[[-1.52 -1.00 -2.31  0.68]
 [ 0.00 -0.01  0.03 -0.12]
 [-1.64 -1.12 -2.24  0.60]
 [ 3.82  1.87 -2.57  4.77]
 [-3.95  7.05 -0.87 -0.11]]
=>
[[-0.01  0.03]
 [-1.12 -2.24]]

[[-2.11  1.22  5.64 -2.30]
 [-7.02 -1.30 -1.59 -6.08]
 [-0.73  0.48  6.02 -0.31]]
=>
[[-1.30 -1.59]
 [ 0.48  6.02]]

[[ 0.81 -5.04 -0.87  4.06]
 [ 0.39  5.11  2.74  4.47]
 [ 1.12 -5.07 -4.57  3.42]
 [ 5.86  1.82  3.52 -3.44]]
=>
[[ 5.11  2.74]
 [-5.07 -4.57]]

[[-2.59  2.84  5.25 -4.69]
 [ 2.43  0.80  3.14  6.36]
 [-5.51 -2.08 -0.43 -3.82]]
=>
[[ 0.80  3.14]
 [-2.08 -0.43]]

[[ 0.36  3.25  1.70  4.77  5.20]
 [-4.48  0.02  1.11 -1.79 -3.30]
 [ 5.21 -2.58 -2.29 -1.89  0.49]
 [ 7.12  0.17 -1.71 -0.48 -4.68]]
=>
[[ 0.02  1.11]
 [-2.58 -2.29]]

[[ 0.69  5.22 -2.19]
 [-2.74 -1.17 -2.98]
 [-2.40  0.43 -3.66]]
=>
[[-1.17 -2.98]
 [ 0.43 -3.66]]

[[-2.53 -0.44  2.23  0.10  3.33]
 [-4.11 -0.85  3.68  0.44  5.19]
 [-0.86 -0.10  0.80 -0.11  1.28]
 [ 1.22  0.22 -1.11  0.20 -2.08]]
=>
[[-0.85  3.68]
 [-0.10  0.80]]
